Here is a tiny trained network, its code and every weight. The questions are about switching its units off for an input and a class, where a switched-off unit gives its printed mean instead of its output.

import numpy as np


def w(rows, s, z=0):
    codes = np.array(rows[::2]) - 128.0
    scale = np.full(codes.shape[1], s)
    scale[-1] = z or s
    return codes * scale


def norm(h):
    return h / np.sqrt((h * h).mean(-1, keepdims=True) + 1e-5)


def f(y):
    return np.maximum(y, 0)


def log_softmax(a):
    a = a - a.max(-1, keepdims=True)
    return a - np.log(np.exp(a).sum(-1, keepdims=True))


def net(x, mask):
    res = np.array(x, float).reshape(1, 6) / 4 @ E
    u = 0
    for l in range(3):
        y = f(norm(res) @ A[l][:, :-1].T + A[l][:, -1])
        res = res + np.where(mask[u : u + 6], y, B[l][:, -1]) @ B[l][:, :-1]
        u += 6
    return log_softmax(norm(res)[-1] @ U[:, :-1].T + U[:, -1])


A, B = {}, {}
E = w([
[57,130,126,204,56,109],'x0',
[180,186,80,121,176,109],'x1',
[207,60,109,40,98,33],'x2',
[192,190,254,156,55,183],'x3',
[183,133,75,219,144,223],'x4',
[69,75,186,240,183,124],'x5',
],0.0069)
A[0] = w([
[117,209,252,89,101,8,149],'L0N0',
[201,158,136,187,75,207,115],'L0N1',
[184,170,189,187,132,81,125],'L0N2',
[42,20,164,159,197,192,4],'L0N3',
[204,171,151,213,65,50,95],'L0N4',
[91,60,98,123,61,145,120],'L0N5',
],0.011,0.004)
B[0] = w([
[93,69,146,77,113,171,255],'L0N0',
[110,166,101,138,153,142,213],'L0N1',
[138,139,154,108,180,132,185],'L0N2',
[104,178,214,177,90,6,200],'L0N3',
[109,90,183,92,241,145,188],'L0N4',
[97,114,72,170,131,143,173],'L0N5',
],0.015,0.0072)
A[1] = w([
[160,248,160,142,85,250,83],'L1N0',
[167,170,74,68,140,64,165],'L1N1',
[166,108,187,80,57,138,87],'L1N2',
[170,167,132,182,161,152,184],'L1N3',
[143,76,100,197,43,152,2],'L1N4',
[153,167,173,80,157,145,1],'L1N5',
],0.011,0.0024)
B[1] = w([
[205,205,83,201,146,253,245],'L1N0',
[117,89,103,103,165,82,253],'L1N1',
[111,49,169,165,120,158,210],'L1N2',
[137,150,161,127,130,93,226],'L1N3',
[132,104,80,208,28,157,151],'L1N4',
[86,147,177,160,155,117,209],'L1N5',
],0.015,0.0041)
A[2] = w([
[180,171,119,201,128,91,139],'L2N0',
[76,78,120,93,123,81,59],'L2N1',
[112,20,138,224,190,152,253],'L2N2',
[247,74,85,117,127,69,13],'L2N3',
[162,118,194,56,19,185,121],'L2N4',
[142,129,56,143,21,107,35],'L2N5',
],0.014,0.0024)
B[2] = w([
[114,93,146,173,100,151,187],'L2N0',
[106,177,71,186,185,167,225],'L2N1',
[178,152,136,40,56,97,254],'L2N2',
[249,41,124,188,125,102,176],'L2N3',
[48,2,123,172,124,185,180],'L2N4',
[163,181,121,45,94,129,152],'L2N5',
],0.018,0.0095)
U = w([
[80,95,194,94,151,125,3],'0',
[186,211,155,219,175,238,184],'1',
[162,162,209,67,220,107,93],'2',
[39,11,126,116,137,192,244],'3',
[141,175,41,100,16,92,74],'4',
[36,167,21,105,197,86,67],'5',
[68,182,209,209,61,6,158],'6',
[239,60,35,123,178,68,159],'7',
],0.012,0.0034)

Each question gives the input, the list of numbers given to net, and the class t.
The units are the neurons (one row each of A and B). Each row of codes is followed by its name. A weight is (code - 128) times the scale printed after its matrix; where a second scale follows, it is the last column's (A, B and U).
mask holds one flag per neuron, layer by layer. A switched-off neuron (its flag False) gives its mean, the last column of its row in B, instead of its output. The means were averaged over made-up inputs and are rounded, as every weight is.
A unit's drop is (log p(t) with every unit on - log p(t) with that unit switched off) / (log p(t) with every unit on - log p(t) with every unit switched off).
The circuit of an input: a set's keep is (log p(t) with only the set's units on - log p(t) with every unit switched off) / (log p(t) with every unit on - log p(t) with every unit switched off). Starting from the 12 units with the biggest drops (on a tie, the unit counted first), units are removed one at a time, each time the one whose removal leaves the highest keep (on an exact tie, the one counted first), for as long as the keep stays at least 0.8.
units of the circuit, in order: the units of the circuit, biggest drop first
most important unit: the unit with the biggest drop
top k neurons: the k neurons with the biggest drops, biggest first
k most important neurons of layer l: the k neurons of layer l with the biggest drops, biggest first
drop of u: that unit's drop, to one decimal
input [-4,-2,6,8,-3,1], class 3: units of the circuit, in order : (L2N4)
input [6,-3,3,3,3,-5], class 2: units of the circuit, in order : (L0N4 L2N4)
input [-5,4,6,-2,-8,3], class 3: top 2 neurons : (L0N0 L2N4)
input [0,6,-4,-7,-3,-8], class 7: 3 most important neurons of layer 0 : (L0N0 L0N4 L0N1)
input [6,4,-5,4,-7,6], class 3: 2 most important neurons of layer 0 : (L0N0 L0N1)
input [1,-4,7,-1,6,-1], class 4: 2 most important neurons of layer 2 : (L2N5 L2N2)
input [-3,-4,-5,-2,0,-7], class 1: top 2 neurons : (L0N0 L1N0)
input [8,8,-8,7,-8,4], class 2: 2 most important neurons of layer 0 : (L0N4 L0N2)
input [7,0,-6,-3,4,0], class 6: top 3 neurons : (L0N3 L0N0 L2N1)
input [7,2,1,-1,6,3], class 6: 3 most important neurons of layer 0 : (L0N0 L0N3 L0N1)
input [6,-6,0,-2,4,-8], class 4: top 2 neurons : (L0N5 L2N5)
input [-2,3,-4,-8,8,2], class 6: top 2 neurons : (L0N3 L0N0)
input [5,-5,-5,-8,3,2], class 6: drop of L0N3 : 0.7
input [-5,-3,-2,-5,-5,5], class 6: most important unit : L0N3
input [-5,8,-2,7,-2,3], class 2: drop of L2N4 : 0.1
input [5,8,6,3,-8,6], class 3: drop of L0N0 : 1.2
input [2,8,3,8,3,-1], class 2: top 2 neurons : (L0N4 L2N1)
